Moves between units:
~: Fon->Rup, Vot->Pag, Mek->Rog, Zaz->Laf, Kan->Tel, Mot->Sos, Laf->Zaz, Pap->Bop, Tes->Tuv, Nog->Fid, Dus->Kud, Fuz->Mun, Bel->Zor, Neb->Zap, Sar->Vop, Rig->Nas, Kiv->Tuz, Tuz->Kiv, Gis->Lir, Dig->Nur, Mik->Zoz, Poz->Tuf, Ner->Kaz, Gaf->Des, Buz->Kav, Kud->Dus, Bop->Pap, Nin->Ger, Nas->Rig, Kef->Siz, Bod->Leg, Lor->Giz, Tuv->Tes, Led->Git, Zil->Lus, Git->Led, Siz->Kef, Fid->Nog, Dov->Ful, Reb->Zar, Kor->Nek, Nur->Dig, Ses->Nen, Des->Gaf, Sos->Mot, Rin->Pog, Vir->Guz, Dob->Mim, Ser->Ril, Tuf->Poz, Mun->Fuz, Sev->Zin, Tel->Kan, Zav->Rol, Zoz->Mik, Bes->Ged, Luz->Lur, Nen->Ses, Por->Ruk, Som->Mif, Zin->Sev, Tis->Bag, Rog->Mek, Rif->Fir, Kob->Pim, Bof->Ruf, Rup->Fon, Zar->Reb, Ruf->Bof, Pob->Pur, Lis->Vit, Dez->Zeg, Tar->Dab, Gam->Kuf, Ger->Nin, Zeg->Dez, Sur->Nuf, Veb->Peb, Gik->Daz, Lir->Gis, Zat->Soz, Fir->Rif, Pon->Gib, Ful->Dov, Soz->Zat, Mif->Som, Kav->Buz, Lag->Vis, Rol->Zav, Dab->Tar, Lur->Luz, Far->Zub, Zub->Far, Dop->Sud, Gib->Pon, Leg->Bod, Nuf->Sur, Giz->Lor, Lus->Zil, Daz->Gik, Pur->Pob, Ruk->Por, Ril->Ser, Pog->Rin, Zuf->Kar, Pag->Vot, Peb->Veb, Guz->Vir, Kar->Zuf, Mim->Dob, Ged->Bes, Bag->Tis, Vit->Lis, Mip->Mar, Kaz->Ner, Zap->Neb, Pim->Kob, Vek->Rov, Nek->Kor, Pup->Biv, Zor->Bel, Kuf->Gam, Vop->Sar, Mar->Mip, Sud->Dop, Vis->Lag, Rov->Vek, Biv->Pup
!: Fon->Mek, Vot->Dov, Mek->Fon, Zaz->Poz, Kan->Bes, Mot->Ruf, Laf->Tuf, Pap->Nuf, Tes->Peb, Nog->Rol, Dus->Vit, Fuz->Lir, Bel->Kav, Neb->Nek, Sar->Nur, Rig->Pon, Kiv->Zub, Tuz->Far, Gis->Mun, Dig->Vop, Mik->Tis, Poz->Zaz, Ner->Zin, Gaf->Lus, Buz->Zor, Kud->Lis, Bop->Sur, Nin->Sud, Nas->Gib, Kef->Ses, Bod->Zuf, Lor->Som, Tuv->Veb, Led->Vek, Zil->Des, Git->Rov, Siz->Nen, Fid->Zav, Dov->Vot, Reb->Zeg, Kor->Zap, Nur->Sar, Ses->Kef, Des->Zil, Sos->Bof, Rin->Vis, Vir->Pob, Dob->Ril, Ser->Mim, Tuf->Laf, Mun->Gis, Sev->Kaz, Tel->Ged, Zav->Fid, Zoz->Bag, Bes->Kan, Luz->Dab, Nen->Siz, Por->Gam, Som->Lor, Zin->Ner, Tis->Mik, Rog->Rup, Rif->Zat, Kob->Gik, Bof->Sos, Rup->Rog, Zar->Dez, Ruf->Mot, Pob->Vir, Lis->Kud, Dez->Zar, Tar->Lur, Gam->Por, Ger->Dop, Zeg->Reb, Sur->Bop, Veb->Tuv, Gik->Kob, Lir->Fuz, Zat->Rif, Fir->Soz, Pon->Rig, Ful->Pag, Soz->Fir, Mif->Giz, Kav->Bel, Lag->Pog, Rol->Nog, Dab->Luz, Lur->Tar, Far->Tuz, Zub->Kiv, Dop->Ger, Gib->Nas, Leg->Kar, Nuf->Pap, Giz->Mif, Lus->Gaf, Daz->Pim, Pur->Guz, Ruk->Kuf, Ril->Dob, Pog->Lag, Zuf->Bod, Pag->Ful, Peb->Tes, Guz->Pur, Kar->Leg, Mim->Ser, Ged->Tel, Bag->Zoz, Vit->Dus, Mip->Pup, Kaz->Sev, Zap->Kor, Pim->Daz, Vek->Led, Nek->Neb, Pup->Mip, Zor->Buz, Kuf->Ruk, Vop->Dig, Mar->Biv, Sud->Nin, Vis->Rin, Rov->Git, Biv->Mar
@: Fon->Bag, Vot->Tuv, Mek->Zoz, Zaz->Kef, Kan->Biv, Mot->Reb, Laf->Siz, Pap->Kar, Tes->Pag, Nog->Nek, Dus->Nas, Fuz->Gaf, Bel->Ner, Neb->Rol, Sar->Led, Rig->Kud, Kiv->Mif, Tuz->Som, Gis->Zil, Dig->Rov, Mik->Rog, Poz->Ses, Ner->Bel, Gaf->Fuz, Buz->Sev, Kud->Rig, Bop->Zuf, Nin->Zat, Nas->Dus, Kef->Zaz, Bod->Sur, Lor->Far, Tuv->Vot, Led->Sar, Zil->Gis, Git->Vop, Siz->Laf, Fid->Kor, Dov->Veb, Reb->Mot, Kor->Fid, Nur->Vek, Ses->Poz, Des->Mun, Sos->Zar, Rin->Kob, Vir->Kuf, Dob->Tar, Ser->Luz, Tuf->Nen, Mun->Des, Sev->Buz, Tel->Pup, Zav->Zap, Zoz->Mek, Bes->Mar, Luz->Ser, Nen->Tuf, Por->Pur, Som->Tuz, Zin->Kav, Tis->Rup, Rog->Mik, Rif->Sud, Kob->Rin, Bof->Dez, Rup->Tis, Zar->Sos, Ruf->Zeg, Pob->Ruk, Lis->Pon, Dez->Bof, Tar->Dob, Gam->Guz, Ger->Soz, Zeg->Ruf, Sur->Bod, Veb->Dov, Gik->Vis, Lir->Lus, Zat->Nin, Fir->Dop, Pon->Lis, Ful->Peb, Soz->Ger, Mif->Kiv, Kav->Zin, Lag->Daz, Rol->Neb, Dab->Mim, Lur->Ril, Far->Lor, Zub->Giz, Dop->Fir, Gib->Vit, Leg->Nuf, Nuf->Leg, Giz->Zub, Lus->Lir, Daz->Lag, Pur->Por, Ruk->Pob, Ril->Lur, Pog->Pim, Zuf->Bop, Pag->Tes, Peb->Ful, Guz->Gam, Kar->Pap, Mim->Dab, Ged->Mip, Bag->Fon, Vit->Gib, Mip->Ged, Kaz->Zor, Zap->Zav, Pim->Pog, Vek->Nur, Nek->Nog, Pup->Tel, Zor->Kaz, Kuf->Vir, Vop->Git, Mar->Bes, Sud->Rif, Vis->Gik, Rov->Dig, Biv->Kan
^: Fon->Pog, Vot->Kud, Mek->Lag, Zaz->Kuf, Kan->Sud, Mot->Kaz, Laf->Gam, Pap->Mif, Tes->Nas, Nog->Des, Dus->Pag, Fuz->Kor, Bel->Zar, Neb->Gis, Sar->Mim, Rig->Tuv, Kiv->Kar, Tuz->Zuf, Gis->Neb, Dig->Ril, Mik->Gik, Poz->Ruk, Ner->Sos, Gaf->Fid, Buz->Zeg, Kud->Vot, Bop->Som, Nin->Bes, Nas->Tes, Kef->Vir, Bod->Far, Lor->Sur, Tuv->Rig, Led->Dab, Zil->Rol, Git->Tar, Siz->Guz, Fid->Gaf, Dov->Lis, Reb->Zor, Kor->Fuz, Nur->Ser, Ses->Pob, Des->Nog, Sos->Ner, Rin->Rup, Vir->Kef, Dob->Vop, Ser->Nur, Tuf->Por, Mun->Nek, Sev->Ruf, Tel->Dop, Zav->Lus, Zoz->Daz, Bes->Nin, Luz->Vek, Nen->Pur, Por->Tuf, Som->Bop, Zin->Bof, Tis->Kob, Rog->Vis, Rif->Biv, Kob->Tis, Bof->Zin, Rup->Rin, Zar->Bel, Ruf->Sev, Pob->Ses, Lis->Dov, Dez->Kav, Tar->Git, Gam->Laf, Ger->Ged, Zeg->Buz, Sur->Lor, Veb->Pon, Gik->Mik, Lir->Zap, Zat->Mar, Fir->Pup, Pon->Veb, Ful->Vit, Soz->Mip, Mif->Pap, Kav->Dez, Lag->Mek, Rol->Zil, Dab->Led, Lur->Rov, Far->Bod, Zub->Leg, Dop->Tel, Gib->Peb, Leg->Zub, Nuf->Giz, Giz->Nuf, Lus->Zav, Daz->Zoz, Pur->Nen, Ruk->Poz, Ril->Dig, Pog->Fon, Zuf->Tuz, Pag->Dus, Peb->Gib, Guz->Siz, Kar->Kiv, Mim->Sar, Ged->Ger, Bag->Pim, Vit->Ful, Mip->Soz, Kaz->Mot, Zap->Lir, Pim->Bag, Vek->Luz, Nek->Mun, Pup->Fir, Zor->Reb, Kuf->Zaz, Vop->Dob, Mar->Zat, Sud->Kan, Vis->Rog, Rov->Lur, Biv->Rif
*: Fon->Ses, Vot->Kan, Mek->Kef, Zaz->Zoz, Kan->Vot, Mot->Tuz, Laf->Mik, Pap->Bel, Tes->Pup, Nog->Led, Dus->Dop, Fuz->Dob, Bel->Pap, Neb->Nur, Sar->Nek, Rig->Rif, Kiv->Sos, Tuz->Mot, Gis->Ser, Dig->Zap, Mik->Laf, Poz->Bag, Ner->Kar, Gaf->Tar, Buz->Sur, Kud->Sud, Bop->Zor, Nin->Lis, Nas->Fir, Kef->Mek, Bod->Sev, Lor->Zeg, Tuv->Biv, Led->Nog, Zil->Luz, Git->Fid, Siz->Rog, Fid->Git, Dov->Bes, Reb->Som, Kor->Vop, Nur->Neb, Ses->Fon, Des->Dab, Sos->Kiv, Rin->Pur, Vir->Lag, Dob->Fuz, Ser->Gis, Tuf->Tis, Mun->Mim, Sev->Bod, Tel->Pag, Zav->Rov, Zoz->Zaz, Bes->Dov, Luz->Zil, Nen->Rup, Por->Kob, Som->Reb, Zin->Leg, Tis->Tuf, Rog->Siz, Rif->Rig, Kob->Por, Bof->Zub, Rup->Nen, Zar->Mif, Ruf->Far, Pob->Pog, Lis->Nin, Dez->Giz, Tar->Gaf, Gam->Gik, Ger->Vit, Zeg->Lor, Sur->Buz, Veb->Mar, Gik->Gam, Lir->Ril, Zat->Pon, Fir->Nas, Pon->Zat, Ful->Ged, Soz->Gib, Mif->Zar, Kav->Nuf, Lag->Vir, Rol->Vek, Dab->Des, Lur->Lus, Far->Ruf, Zub->Bof, Dop->Dus, Gib->Soz, Leg->Zin, Nuf->Kav, Giz->Dez, Lus->Lur, Daz->Kuf, Pur->Rin, Ruk->Pim, Ril->Lir, Pog->Pob, Zuf->Kaz, Pag->Tel, Peb->Mip, Guz->Vis, Kar->Ner, Mim->Mun, Ged->Ful, Bag->Poz, Vit->Ger, Mip->Peb, Kaz->Zuf, Zap->Dig, Pim->Ruk, Vek->Rol, Nek->Sar, Pup->Tes, Zor->Bop, Kuf->Daz, Vop->Kor, Mar->Veb, Sud->Kud, Vis->Guz, Rov->Zav, Biv->Tuv
+: Fon->Mot, Vot->Zil, Mek->Ruf, Zaz->Lor, Kan->Luz, Mot->Fon, Laf->Giz, Pap->Por, Tes->Lir, Nog->Lis, Dus->Zav, Fuz->Peb, Bel->Kob, Neb->Rig, Sar->Zat, Rig->Neb, Kiv->Nen, Tuz->Ses, Gis->Tuv, Dig->Fir, Mik->Dez, Poz->Som, Ner->Rin, Gaf->Ful, Buz->Daz, Kud->Rol, Bop->Ruk, Nin->Led, Nas->Zap, Kef->Far, Bod->Vir, Lor->Zaz, Tuv->Gis, Led->Nin, Zil->Vot, Git->Ger, Siz->Zub, Fid->Vit, Dov->Des, Reb->Bag, Kor->Gib, Nur->Rif, Ses->Tuz, Des->Dov, Sos->Rup, Rin->Ner, Vir->Bod, Dob->Mip, Ser->Biv, Tuf->Mif, Mun->Veb, Sev->Lag, Tel->Lur, Zav->Dus, Zoz->Zeg, Bes->Dab, Luz->Kan, Nen->Kiv, Por->Pap, Som->Poz, Zin->Vis, Tis->Zar, Rog->Bof, Rif->Nur, Kob->Bel, Bof->Rog, Rup->Sos, Zar->Tis, Ruf->Mek, Pob->Zuf, Lis->Nog, Dez->Mik, Tar->Ged, Gam->Nuf, Ger->Git, Zeg->Zoz, Sur->Kuf, Veb->Mun, Gik->Kav, Lir->Tes, Zat->Sar, Fir->Dig, Pon->Nek, Ful->Gaf, Soz->Vop, Mif->Tuf, Kav->Gik, Lag->Sev, Rol->Kud, Dab->Bes, Lur->Tel, Far->Kef, Zub->Siz, Dop->Rov, Gib->Kor, Leg->Guz, Nuf->Gam, Giz->Laf, Lus->Pag, Daz->Buz, Pur->Kar, Ruk->Bop, Ril->Pup, Pog->Kaz, Zuf->Pob, Pag->Lus, Peb->Fuz, Guz->Leg, Kar->Pur, Mim->Mar, Ged->Tar, Bag->Reb, Vit->Fid, Mip->Dob, Kaz->Pog, Zap->Nas, Pim->Zor, Vek->Sud, Nek->Pon, Pup->Ril, Zor->Pim, Kuf->Sur, Vop->Soz, Mar->Mim, Sud->Vek, Vis->Zin, Rov->Dop, Biv->Ser
%: Fon->Gaf, Vot->Bof, Mek->Lus, Zaz->Ril, Kan->Zub, Mot->Ful, Laf->Ser, Pap->Zat, Tes->Zeg, Nog->Rin, Dus->Sev, Fuz->Bag, Bel->Pon, Neb->Gik, Sar->Por, Rig->Kav, Kiv->Bes, Tuz->Ged, Gis->Mik, Dig->Kuf, Mik->Gis, Poz->Dob, Ner->Lis, Gaf->Fon, Buz->Nas, Kud->Zin, Bop->Soz, Nin->Kar, Nas->Buz, Kef->Lur, Bod->Dop, Lor->Pup, Tuv->Dez, Led->Pur, Zil->Rog, Git->Pob, Siz->Luz, Fid->Pog, Dov->Sos, Reb->Peb, Kor->Pim, Nur->Gam, Ses->Tar, Des->Rup, Sos->Dov, Rin->Nog, Vir->Rov, Dob->Poz, Ser->Laf, Tuf->Mim, Mun->Tis, Sev->Dus, Tel->Far, Zav->Lag, Zoz->Lir, Bes->Kiv, Luz->Siz, Nen->Dab, Por->Sar, Som->Mip, Zin->Kud, Tis->Mun, Rog->Zil, Rif->Nuf, Kob->Nek, Bof->Vot, Rup->Des, Zar->Veb, Ruf->Pag, Pob->Git, Lis->Ner, Dez->Tuv, Tar->Ses, Gam->Nur, Ger->Zuf, Zeg->Tes, Sur->Fir, Veb->Zar, Gik->Neb, Lir->Zoz, Zat->Pap, Fir->Sur, Pon->Bel, Ful->Mot, Soz->Bop, Mif->Mar, Kav->Rig, Lag->Zav, Rol->Vis, Dab->Nen, Lur->Kef, Far->Tel, Zub->Kan, Dop->Bod, Gib->Zor, Leg->Sud, Nuf->Rif, Giz->Biv, Lus->Mek, Daz->Zap, Pur->Led, Ruk->Vop, Ril->Zaz, Pog->Fid, Zuf->Ger, Pag->Ruf, Peb->Reb, Guz->Vek, Kar->Nin, Mim->Tuf, Ged->Tuz, Bag->Fuz, Vit->Kaz, Mip->Som, Kaz->Vit, Zap->Daz, Pim->Kor, Vek->Guz, Nek->Kob, Pup->Lor, Zor->Gib, Kuf->Dig, Vop->Ruk, Mar->Mif, Sud->Leg, Vis->Rol, Rov->Vir, Biv->Giz

The rows follow the links: the fewer symbols apart two units are, the more alike their rows tend to be.

Each row is also shifted at random along 3 hidden directions that mean nothing.

Row, then unit:
[54, -53, 21, -3, 45, -24, 38, 18, 5, 0, 5, -7, -15, -10, -14, -2, 51, -34, 7, -1, -34, 47, 41, 28, -17, 28, -69, 13, -24, 33, -43, -15, -5, 7, 1, 13, -36, 7, 2, -5, 15] | Zeg
[9, -47, 23, 29, -1, 0, 7, 36, 15, -11, 1, -22, 3, -29, -25, -49, 27, 3, -5, 4, -34, 26, 17, 11, -25, 8, -16, -1, -8, -12, -36, 11, 32, 14, -18, 63, -22, 23, -14, -15, 6] | Lor
[55, -1, -26, -49, -29, -2, 54, 15, -12, 15, -61, -23, 26, -1, -34, 16, 40, 78, 24, -33, 32, -3, 1, 33, 18, -49, -52, -11, 5, 2, 5, -12, -7, 6, -28, 11, -12, -25, 6, -31, -31] | Peb
[90, -55, -62, 49, -58, 13, 6, 21, -46, -1, 79, 76, 74, 13, -38, -50, 24, -6, 61, 4, -44, 20, 46, -7, 34, -30, -9, -7, -85, -38, 23, -24, -10, -17, 88, -35, -33, -26, -7, -48, 7] | Sev
[-42, 1, -44, 27, 2, -22, -8, -9, -28, -30, 28, -31, 47, -8, -19, -29, -60, 23, -31, -17, -30, -5, 23, -31, -4, -19, 6, -24, -46, -18, 29, 42, -2, 24, -4, 8, 23, 17, 6, -27, -32] | Leg
[-14, 8, -16, 12, -15, 20, -6, 25, -13, -8, 42, 18, 27, -15, -37, -72, -1, -39, 33, 2, 7, 29, 51, -16, 15, -23, -37, -5, -11, -16, -36, -3, 21, -14, 21, 34, -47, 35, -11, -16, 4] | Far
[-108, 59, 6, 14, 28, 16, -20, -13, -5, -20, -18, -20, -54, 17, 21, 25, -26, 7, -86, -34, -8, -38, 5, 23, 18, -3, 16, -7, 15, 19, -13, -6, 9, 3, -32, 2, 13, 56, -20, 21, -3] | Luz
[37, -8, -108, -26, -86, 6, 26, 19, -19, 10, 24, 60, 67, 47, 28, 64, 42, 52, 111, -18, 30, -31, -7, 23, 5, -56, 17, 0, -6, -43, 65, -9, -4, -10, 60, -35, -16, -78, -25, -14, -40] | Nek
[35, -9, 27, -27, 14, -40, 23, -7, 10, -14, -23, -43, -40, 14, 17, 1, -3, 65, -34, -23, 49, -13, 5, -5, -20, -30, -6, -19, 49, 23, -16, 37, -13, 10, -31, 9, 24, 4, 19, -9, 0] | Mar
[-9, 6, -29, 24, -56, 47, -1, -41, 26, -3, 31, -11, -1, -10, 7, 2, -59, -4, 6, 50, 14, -10, -7, -2, 8, -1, 46, 1, -3, -53, 18, 4, 30, 35, -14, 20, 8, -1, 12, 11, -38] | Nen
[31, -29, 9, -9, 14, -6, 8, 2, 56, -6, -3, -14, -97, -19, 60, 18, 4, -10, -46, 52, 7, 17, 11, 20, -19, 28, 43, 10, 48, -12, -23, 2, 28, 26, -41, 5, -4, 21, -20, 15, 0] | Tuf
[73, 38, 15, 14, 16, -12, 4, 20, -48, -2, -9, 1, 42, 18, -26, -30, -16, -3, -10, -37, -17, -18, 17, 5, 18, -10, -26, -29, -28, 26, -15, -7, -22, -14, 19, 10, -14, 0, -2, -13, 13] | Dop
[-185, 54, 17, -15, -24, 42, 1, -52, 3, -17, -18, -68, -37, 26, -12, 41, -31, -12, -25, -13, 50, -31, -55, -26, 1, 2, 24, 13, 16, -10, 30, 1, -32, -22, -34, -17, 19, 5, -3, 11, -21] | Des
[61, -1, 7, 4, -9, -3, -17, -41, 37, -21, 51, 8, -45, 4, 21, 11, -42, -32, -31, 40, 15, 16, -11, -25, -13, 28, 65, 3, 25, -44, 15, 13, 20, 18, -24, 7, 25, 21, 0, 30, 14] | Pur
[100, -43, -20, -11, 25, -72, 43, 1, 60, -40, -21, -19, -55, 4, 32, -11, -1, -5, -10, -4, -14, 9, 35, 0, -25, 46, -7, 13, -10, -2, 16, 61, 25, 15, 1, 1, 24, -12, 17, -24, -1] | Bel
[59, 43, 6, 46, -10, 35, -19, -39, -17, -2, -20, 5, -2, 7, -15, 13, -54, 26, 0, -10, 35, -41, -37, 5, 0, -5, 36, -7, 10, -7, 12, -14, -12, 24, -25, 27, 35, 1, -13, 31, 4] | Git
[32, 17, -32, 13, -43, 4, -7, -4, -12, -31, 51, -13, 30, 39, -2, -26, -25, 0, 72, -28, 70, -3, 4, -29, 9, -40, 9, -41, 13, -39, -1, -15, 15, 4, 16, -30, 1, -28, 4, -2, -17] | Nin
[-54, -5, 28, -29, 11, -2, 31, 40, -19, 1, -22, -4, -4, 3, 10, -2, -1, 47, -9, -45, 33, -9, 11, 8, 31, -20, -6, -48, 3, 11, -41, 47, 20, -3, 5, 1, -6, 7, -11, -15, -2] | Biv
[-150, 44, -16, -15, -29, -11, -2, -1, -68, 17, -41, -8, 42, 8, -15, 46, 2, 86, -19, -40, 4, -69, -45, 22, 15, -29, -25, -4, -31, -4, 25, 36, -28, 8, -38, -13, -25, 0, -11, -24, -39] | Gis
[-60, -7, 16, -2, 49, -29, 9, 1, 15, -55, 17, -16, -25, -16, -27, 19, -20, -11, -55, 25, -40, -13, 35, -22, -39, 9, -49, 15, -7, 7, -37, 33, 3, 15, -27, 16, 16, 45, 17, -42, -2] | Bof
[-11, 25, 20, -30, -41, 1, 24, -21, -10, 52, -48, -31, -11, -9, -2, 64, 26, 60, -31, 0, -2, -31, -64, 24, -13, 3, -36, 44, 11, 7, 24, -23, -41, 8, -65, -12, 24, 21, 3, 23, -40] | Fuz
[14, -3, 9, -69, 0, -39, 32, -25, 25, 1, -25, -41, -8, -5, 6, 45, 7, 50, -35, -43, 34, -48, 25, -4, 15, -24, -23, -7, -5, 8, 7, 13, 10, 8, -38, 7, 3, -15, 24, -51, -40] | Veb
[-33, 21, 86, 24, 74, -11, -31, -15, 13, -26, -25, -73, -46, -30, -31, -28, -49, -50, -80, 4, -50, 21, -9, -22, -20, 66, 25, -3, -26, 37, -20, 32, -11, 6, -43, 36, 51, 56, -2, -2, 58] | Bod
[38, -20, 0, 34, 35, 2, -16, -17, 11, 9, 14, 84, 3, 12, -17, -8, 57, -93, -4, 64, -61, 18, 52, 33, 23, -4, -27, 20, -30, -2, -39, -52, -6, -3, 14, -1, -40, 16, -29, 20, 17] | Mek
[63, -18, -34, 29, -44, 16, -30, 57, -88, 43, 16, 86, 79, 19, 35, -7, 59, 18, 67, -11, 17, 27, 33, 60, 36, -40, 3, -9, -16, 3, 13, -16, 5, -15, 66, -27, -52, -32, -67, 19, 13] | Dig
[-33, -40, 28, 23, 46, 37, -44, 42, 6, 20, 23, 15, -3, -21, 18, -64, 41, -61, 51, 40, -56, 39, 4, -6, -25, 37, 38, 17, 35, 28, 20, 1, 21, -44, 33, -19, -30, -5, -26, 46, 30] | Kuf
[-12, 15, 50, -4, 7, -7, -17, 18, -28, 22, -43, -12, 38, -6, -27, -35, 10, 15, 15, -48, 26, -6, -6, 0, -22, 23, -28, -31, 8, 31, -9, 25, -17, -5, -7, 28, 18, 8, -25, -21, 16] | Fir
[-1, -29, -42, 12, -77, 33, -19, 18, -27, 28, 28, 46, 25, 9, 42, 9, 19, 37, 95, 2, 71, 9, -31, -9, 19, -40, 62, -17, 38, -23, 40, -8, 16, 13, 57, -46, -13, -102, -8, 27, -53] | Sar
[31, 32, 14, 28, 31, -41, -9, -29, 31, -34, 10, -1, -44, -1, 33, 64, -56, 13, -102, 1, -81, -39, -29, -11, -15, 40, -29, 16, -70, 18, -27, 24, -20, 60, -74, -6, 13, 48, -28, -5, -10] | Vis
[-154, 51, 33, -27, 24, 3, -31, 1, -6, 8, -60, -43, -24, 8, 5, 15, -49, 29, -58, -18, 27, -4, -15, 14, -33, 25, 13, 1, 27, 24, -12, 40, 18, -6, -56, 21, 26, 20, -29, 24, -14] | Ser
[49, -34, -85, 29, -80, -25, 10, 43, -80, 13, 27, 56, 90, 1, -11, -57, -2, 74, 62, -62, 37, -22, 39, 24, 22, -104, -47, -49, -52, 21, 25, 42, 28, 60, 76, -24, -28, -52, -25, -41, -66] | Rif
[45, -6, -1, -11, 13, -41, 38, -43, 55, -48, -4, -33, -57, -13, -25, 38, -19, -25, -57, 23, 19, -30, 11, -37, -4, 9, -20, 5, -6, -20, -24, 20, 7, 3, -38, 0, 28, 16, 58, -34, -16] | Sos
[54, 10, 30, 67, 48, -13, -45, -11, 32, -18, -10, -17, -15, -11, -17, 7, -33, -21, -101, 39, -67, -23, 2, -4, -16, 52, 27, 26, -16, -4, -2, 11, 32, 11, -2, 15, -6, 51, -30, 6, 20] | Vir
[-3, -53, 11, -31, 10, -1, 44, 7, 27, 8, -9, -33, -4, -22, -9, -14, 43, -15, 46, 54, -24, 26, 10, 3, -26, 29, -38, 39, 57, -14, 2, -33, -12, -34, -27, 23, -7, -15, 17, 1, 3] | Reb
[-31, -12, -30, 12, -5, 5, 6, -23, 13, -14, 4, 33, -24, 25, -20, 6, -39, -6, -59, 34, -70, -17, 21, -13, 15, -15, -11, 36, -42, -19, -11, 3, 7, 30, -20, -7, 0, 20, -1, -1, -37] | Rog
[-27, 12, 96, -32, 128, -66, -5, 17, 43, 7, -63, -22, -58, 7, 51, 9, 37, -71, -75, -32, 9, 27, 0, -31, -16, 73, 8, -17, 11, 50, -40, 29, -4, -33, 15, -8, 14, 7, -5, -27, 87] | Rig
[121, -14, -37, 11, -9, 3, -11, 56, -19, 35, -21, 75, 27, 20, 29, 38, 47, -23, 18, -18, -48, 19, 5, 30, 37, -18, -28, 10, -26, 10, 21, -39, -9, -13, 69, -37, -62, -34, -49, 31, 8] | Zap
[-56, -1, 27, 50, 39, 31, -34, -6, 18, -25, 45, 34, -30, 3, 21, -11, -17, -62, 0, 36, -38, 31, 2, -21, 4, 58, 23, -6, 13, -11, -3, 26, 13, 15, 26, -9, 2, 10, -21, 42, 4] | Guz

Start here and follow the symbols in turn, left to right. Where do you end up?
Answer with the unit's name.
[24, 35, 4, 24, 50, -15, -18, 18, -22, -17, 12, 9, 8, 34, 17, -18, -33, -16, -32, -44, 39, -9, 37, -10, 12, 23, 21, -84, -12, 40, -15, 21, 16, -10, 39, -14, 25, 1, -16, -5, 65]
* ~ % ~ -> Zin
[-14, -29, -108, 46, -73, 67, 16, 20, -38, -27, 87, 96, 28, 15, 8, -25, -19, -12, 46, 27, -24, -4, 48, 18, 53, -80, 18, -18, -13, -65, 8, -26, 29, 33, 65, -18, -51, -13, -17, 34, -49]
* + -> Bof
[-21, 57, 57, -33, 7, 24, -27, -13, 22, 47, -44, -46, -32, -9, 35, 54, 36, 4, 3, -5, 7, -21, -67, 14, -43, 44, -4, 40, 31, 27, 36, -4, -27, -4, -45, -24, 16, 5, -8, 35, -2]
~ ~ -> Kor
[0, -28, -34, 24, -34, 10, 39, -12, -6, -7, 65, -5, 1, -19, -30, -48, -21, -4, 52, 16, 43, -2, 38, -32, 23, -44, 26, -19, -2, -38, 1, -11, 25, 26, 28, -19, -6, -33, 46, -17, -33]
! ^ ! -> Kar
[56, 13, 53, -59, 83, -67, 31, -39, 74, -42, -38, -41, -96, 26, 0, 62, -10, -42, -83, -24, 31, -38, -3, -16, 7, 25, -28, -10, 38, 43, -52, 12, 0, -16, -34, -20, 43, 5, 16, -32, 42]
~ % + -> Fon
[-129, -22, -60, 16, -47, -2, 28, 13, -31, 0, 15, -24, 19, -16, -20, -69, 2, 53, 26, -15, 7, 34, 55, -10, -13, -14, -9, -24, -4, -16, 1, 26, 27, 2, -4, 40, -1, -12, -6, -28, -26]
! + -> Tuf
[11, 47, -13, -9, -40, 26, -4, -67, -18, 14, 16, 11, 17, 9, -7, 41, -33, 1, 7, -5, 2, -30, -45, -17, 9, -3, -4, 19, -33, -35, 54, -31, -30, -11, -12, -25, 19, 1, 2, -3, -34]
! ! ! + -> Dus
[100, -51, -80, 40, -35, -18, 4, 47, -52, -7, 20, 57, 16, 1, 44, 20, -16, 86, -57, 2, -52, -9, 31, 43, 1, -31, 5, -16, -42, -20, 42, 52, 13, 73, 10, -16, -35, -18, -42, 6, -50]
! @ -> Pur
[-49, -32, -17, -7, -38, -5, 2, 16, -9, -6, 34, -55, 16, -9, 0, -37, -29, 17, 84, 30, 18, 30, 8, -44, -6, 34, 47, -30, 33, -4, 30, 30, -1, -10, 23, 32, 34, -40, 47, 10, -3]
^ * -> Zar
[70, -49, 20, -19, 38, -20, 23, -9, 59, -28, 31, 17, -109, 36, 41, 31, 31, -92, -36, 70, -18, 28, -1, -8, -4, 7, 12, 22, 24, -11, -17, -29, 20, 8, 11, -20, -17, -11, 23, 20, 13]
~ ! ! -> Fon
[-20, 14, 15, -22, -13, 4, -15, 51, -11, 50, -17, 51, -9, 8, 19, 10, 82, -11, 17, 1, -12, -9, 1, 39, 11, -10, -16, 14, 9, 24, -13, -18, -9, -45, 19, -16, -34, -25, -38, 27, 13]
+ + @ + -> Pag
[22, -47, -6, 12, 19, -21, 9, 41, 9, 9, 57, 31, 21, 2, 32, -54, 11, -26, 57, 8, 9, 56, 57, 12, 14, 23, 20, -45, -9, 20, 4, 27, 41, -9, 103, -16, -41, -62, -24, 22, 22]
! @ -> Kar
[-1, 57, 10, -3, -26, 3, 40, -23, -36, 0, -3, -20, 48, 11, -74, 13, -8, 20, 71, -41, 33, -18, -32, -17, 19, -1, -20, -10, -23, -6, 8, -8, -40, -12, -8, 10, 39, -12, 26, -4, -4]
^ ! ~ -> Vot
[-93, 11, 15, 9, -10, 24, -21, -45, 18, 44, -14, -10, -3, -39, -7, -4, 13, 8, 32, 43, -24, 31, -42, -12, -32, 58, 17, 56, 24, -19, 66, 8, -11, 4, -33, 9, 28, 1, -13, 24, -5]
~ % -> Nek
